Here is a tiny trained network, its code and every weight. The questions are about switching its units off for an input and a target symbol, where a switched-off unit gives its printed mean instead of its output.

import numpy as np


def w(rows, s, z=0):
    codes = np.array(rows[::2]) - 128.0
    scale = np.full(codes.shape[1], s)
    scale[-1] = z or s
    return codes * scale


def f(y):
    return np.maximum(y, 0)


def softmax(a):
    e = np.exp(a - a.max(-1, keepdims=True))
    return e / e.sum(-1, keepdims=True)


def log_softmax(a):
    a = a - a.max(-1, keepdims=True)
    return a - np.log(np.exp(a).sum(-1, keepdims=True))


def net(x, mask):
    ids = ['βεζλξπσψω'.index(c) for c in x.split()]
    T = len(ids)
    res = E[ids] + P[:T]
    u = 0
    for l in range(3):
        q, k, v = (res @ M[l].T for M in (Q, K, V))
        z = softmax(np.where(np.tri(T) > 0, q @ k.T / 2**0.5, -1e9)) @ v
        res = res + np.where(mask[u], z, O[l][:, -1]) @ O[l][:, :-1]
        u += 1
        y = f(res @ A[l][:, :-1].T + A[l][:, -1])
        res = res + np.where(mask[u : u + 8], y, B[l][:, -1]) @ B[l][:, :-1]
        u += 8
    return log_softmax(res[-1] @ U[:, :-1].T + U[:, -1])


Q, K, V, O, A, B = {}, {}, {}, {}, {}, {}
E = w([
[227,109,144,212,87,188,56],'β',
[120,75,193,90,165,112,151],'ε',
[59,76,163,133,154,108,95],'ζ',
[197,40,143,155,78,90,100],'λ',
[147,107,188,54,93,130,145],'ξ',
[162,88,96,92,87,138,76],'π',
[58,135,161,17,53,173,162],'σ',
[183,83,125,82,160,233,176],'ψ',
[145,131,148,125,8,108,171],'ω',
],0.015)
P = w([
[60,53,144,227,95,143,132],'0',
[170,94,65,38,11,81,89],'1',
[130,189,61,13,222,10,153],'2',
[170,57,93,85,51,124,112],'3',
[134,196,95,36,236,28,94],'4',
[124,29,93,116,107,137,100],'5',
[121,177,104,53,251,15,106],'6',
[140,69,117,107,92,183,220],'7',
[147,220,123,67,213,1,154],'8',
[31,70,76,140,150,203,97],'9',
],0.0066)
Q[0] = w([
[73,167,92,143,254,74,212],'0.h0',
[42,231,131,214,174,117,114],'0.h0',
],0.0068)
K[0] = w([
[156,186,127,27,104,94,194],'0.h0',
[207,100,142,99,2,191,197],'0.h0',
],0.0045)
V[0] = w([
[170,147,125,37,228,205,111],'0.h0',
[212,134,82,99,130,1,14],'0.h0',
],0.005)
O[0] = w([
[160,165,79,76,114,243,69,142],'0.h0',
[171,52,2,86,125,50,140,252],'0.h0',
],0.0088,0.0033)
A[0] = w([
[131,124,110,52,132,87,108,29],'0.n0',
[174,138,161,178,210,76,141,204],'0.n1',
[66,85,85,167,95,85,141,254],'0.n2',
[184,187,118,109,72,65,132,254],'0.n3',
[148,17,190,154,99,191,197,188],'0.n4',
[148,188,94,92,255,108,107,192],'0.n5',
[87,150,105,157,88,196,116,134],'0.n6',
[116,146,152,45,86,157,76,196],'0.n7',
],0.0072,0.00082)
B[0] = w([
[70,119,130,148,153,89,187,254],'0.n0',
[255,132,214,127,208,98,110,145],'0.n1',
[201,176,119,246,189,130,97,202],'0.n2',
[49,102,69,150,186,99,171,215],'0.n3',
[31,124,104,166,154,141,95,227],'0.n4',
[145,173,101,130,199,100,189,191],'0.n5',
[97,125,104,175,183,169,140,145],'0.n6',
[104,90,137,157,144,133,214,224],'0.n7',
],0.0076,0.0055)
Q[1] = w([
[124,65,115,186,99,205,101],'1.h0',
[48,1,84,208,142,147,236],'1.h0',
],0.007)
K[1] = w([
[57,130,254,180,161,203,83],'1.h0',
[131,164,178,166,148,168,96],'1.h0',
],0.0077)
V[1] = w([
[116,105,141,106,3,106,146],'1.h0',
[103,146,180,193,94,150,245],'1.h0',
],0.006)
O[1] = w([
[107,203,127,127,8,90,108,4],'1.h0',
[155,167,146,154,150,129,218,193],'1.h0',
],0.015,0.0031)
A[1] = w([
[253,93,213,109,100,18,95,219],'1.n0',
[34,201,179,37,142,166,187,35],'1.n1',
[215,205,162,168,113,93,80,41],'1.n2',
[67,56,88,101,202,228,197,254],'1.n3',
[135,165,48,210,219,201,218,204],'1.n4',
[163,57,26,84,119,144,127,218],'1.n5',
[172,124,76,220,21,138,72,160],'1.n6',
[194,159,146,112,184,161,134,114],'1.n7',
],0.0056,0.0012)
B[1] = w([
[93,57,31,197,122,254,153,149],'1.n0',
[132,136,111,32,77,127,121,153],'1.n1',
[196,164,153,139,116,128,151,130],'1.n2',
[74,107,237,129,93,55,43,254],'1.n3',
[207,34,181,194,40,137,93,228],'1.n4',
[82,150,101,93,102,116,104,216],'1.n5',
[104,199,178,83,96,62,57,147],'1.n6',
[250,163,183,42,170,86,130,150],'1.n7',
],0.0062,0.013)
Q[2] = w([
[6,38,229,204,6,198,54],'2.h0',
[105,37,150,253,39,145,153],'2.h0',
],0.0043)
K[2] = w([
[141,186,160,254,72,102,61],'2.h0',
[105,107,219,201,109,146,131],'2.h0',
],0.0053)
V[2] = w([
[132,85,127,77,9,106,93],'2.h0',
[76,203,140,98,154,96,3],'2.h0',
],0.0058)
O[2] = w([
[199,180,75,184,65,79,54,253],'2.h0',
[129,168,122,118,255,67,94,56],'2.h0',
],0.0082,0.0042)
A[2] = w([
[127,147,41,157,125,92,106,234],'2.n0',
[111,128,176,163,234,212,115,253],'2.n1',
[182,114,116,179,115,254,230,4],'2.n2',
[188,99,143,131,116,66,136,110],'2.n3',
[216,87,37,187,131,177,100,111],'2.n4',
[135,125,181,36,212,121,179,49],'2.n5',
[160,46,212,167,66,160,170,145],'2.n6',
[87,82,67,122,81,248,56,233],'2.n7',
],0.0058,0.0013)
B[2] = w([
[154,49,107,159,151,107,177,186],'2.n0',
[79,181,33,154,177,1,96,149],'2.n1',
[89,188,65,82,29,117,48,170],'2.n2',
[168,125,250,113,178,140,110,189],'2.n3',
[125,195,64,56,153,174,150,181],'2.n4',
[77,220,165,81,230,184,172,150],'2.n5',
[110,215,140,70,187,219,113,249],'2.n6',
[26,125,103,232,181,77,237,165],'2.n7',
],0.0058,0.013)
U = w([
[172,225,104,84,105,171,109,221],'β',
[99,214,161,114,202,135,191,102],'ε',
[113,152,189,181,145,96,181,66],'ζ',
[70,93,80,139,145,208,204,96],'λ',
[113,164,185,120,114,115,170,252],'ξ',
[117,69,162,135,1,33,10,146],'π',
[54,217,90,9,81,169,100,71],'σ',
[205,116,201,72,99,158,56,20],'ψ',
[161,140,201,216,50,61,216,190],'ω',
],0.0055,0.0023)

Each question gives the input, a string of symbols that net reads in full, and the target symbol t.
The units are the heads (2 rows each of Q, K, V and O) and the neurons (one row each of A and B). Each row of codes is followed by its name. A weight is (code - 128) times the scale printed after its matrix; where a second scale follows, it is the last column's (O, A, B and U).
mask holds one flag per unit, layer by layer, with each layer's heads first. A switched-off unit (its flag False) gives its mean, the last column of its rows in O or B, instead of its output. The means were averaged over made-up inputs and are rounded, as every weight is.
A unit's drop is (log p(t) with every unit on - log p(t) with that unit switched off) / (log p(t) with every unit on - log p(t) with every unit switched off).
The circuit of an input: a set's keep is (log p(t) with only the set's units on - log p(t) with every unit switched off) / (log p(t) with every unit on - log p(t) with every unit switched off). Starting from the 12 units with the biggest drops (on a tie, the unit counted first), units are removed one at a time, each time the one whose removal leaves the highest keep (on an exact tie, the one counted first), for as long as the keep stays at least 0.8.
circuit, biggest first: the units of the circuit, biggest drop first
most important unit: the unit with the biggest drop
k most important neurons: the k neurons with the biggest drops, biggest first
top k neurons in layer l: the k neurons of layer l with the biggest drops, biggest first
input λ ψ π λ π π ψ ω, target λ: most important unit : 0.h0
input π π λ π ε ψ π π λ ζ, target π: circuit, biggest first : (1.h0; 2.n6; 2.h0)
input π ψ λ π ω ε, target π: circuit, biggest first : (1.h0; 2.h0; 0.n5)
input ξ π π β π λ, target ω: circuit, biggest first : (0.h0; 1.h0)
input π ε π π π π λ π ψ ω, target π: circuit, biggest first : (1.h0; 2.h0)
input σ π ψ π ε π π π ψ, target ψ: circuit, biggest first : (1.n7; 1.n4; 0.h0; 2.n7)
input π π σ ε λ σ, target π: top 3 neurons in layer 2 : (2.n6; 2.n4; 2.n5)
input π π π ζ ε π σ π, target π: circuit, biggest first : (1.h0; 2.n6; 2.h0)
input ζ λ λ ξ ε, target ε: 2 most important neurons : (2.n5; 0.n1)
input π λ ψ ψ π π π ω ψ ζ, target π: top 3 neurons in layer 0 : (0.n0; 0.n7; 0.n5)
input ξ π π ε β, target β: circuit, biggest first : (1.n3; 2.n4; 0.n0)
input λ ξ π π ψ π ε λ π, target π: circuit, biggest first : (2.n6; 1.h0)
input π ε π ξ, target π: circuit, biggest first : (1.h0; 2.h0)
input π ζ ψ π β λ λ π ψ β, target π: 3 most important neurons : (1.n6; 2.n6; 0.n7)
input π π ψ π β σ ζ π π β, target π: top 2 neurons in layer 0 : (0.n7; 0.n0)
input λ ω π ω ξ π ω π λ, target λ: 3 most important neurons : (1.n0; 1.n3; 2.n4)
input ω π π λ π π ζ λ σ β, target σ: 2 most important neurons : (2.n2; 2.n6)
input λ λ ψ ψ π π, target λ: 2 most important neurons : (0.n2; 2.n7)
input ζ λ λ λ λ ξ π ε, target ε: top 2 neurons in layer 2 : (2.n5; 2.n6)
input σ ω ψ, target ψ: most important neuron : (1.n4)
input ψ ψ π ψ λ λ, target ψ: 4 most important neurons : (1.n4; 1.n3; 0.n4; 0.n6)
input ω ξ π ω ω λ, target σ: 3 most important neurons : (2.n2; 2.n6; 1.n3)
input ψ π π ε λ ε, target ψ: top 3 neurons in layer 2 : (2.n6; 2.n7; 2.n3)
input σ λ ω, target ω: top neuron in layer 0 : (0.n3)
input ψ π ψ λ π π ψ π, target ψ: 2 most important neurons : (1.n3; 1.n4)
input λ λ π ψ π π π ε, target λ: top 2 neurons in layer 2 : (2.n7; 2.n6)
input ω ψ ε ψ ζ π π λ, target σ: 4 most important neurons : (2.n2; 2.n6; 0.n2; 1.n3)
input π π ψ ψ ω ψ, target π: 2 most important neurons : (1.n3; 0.n4)
input σ σ π π π π ξ π ω ψ, target β: top 2 neurons in layer 2 : (2.n6; 2.n2)
input ω λ π π ξ ξ ε π β, target β: most important unit : 2.n4
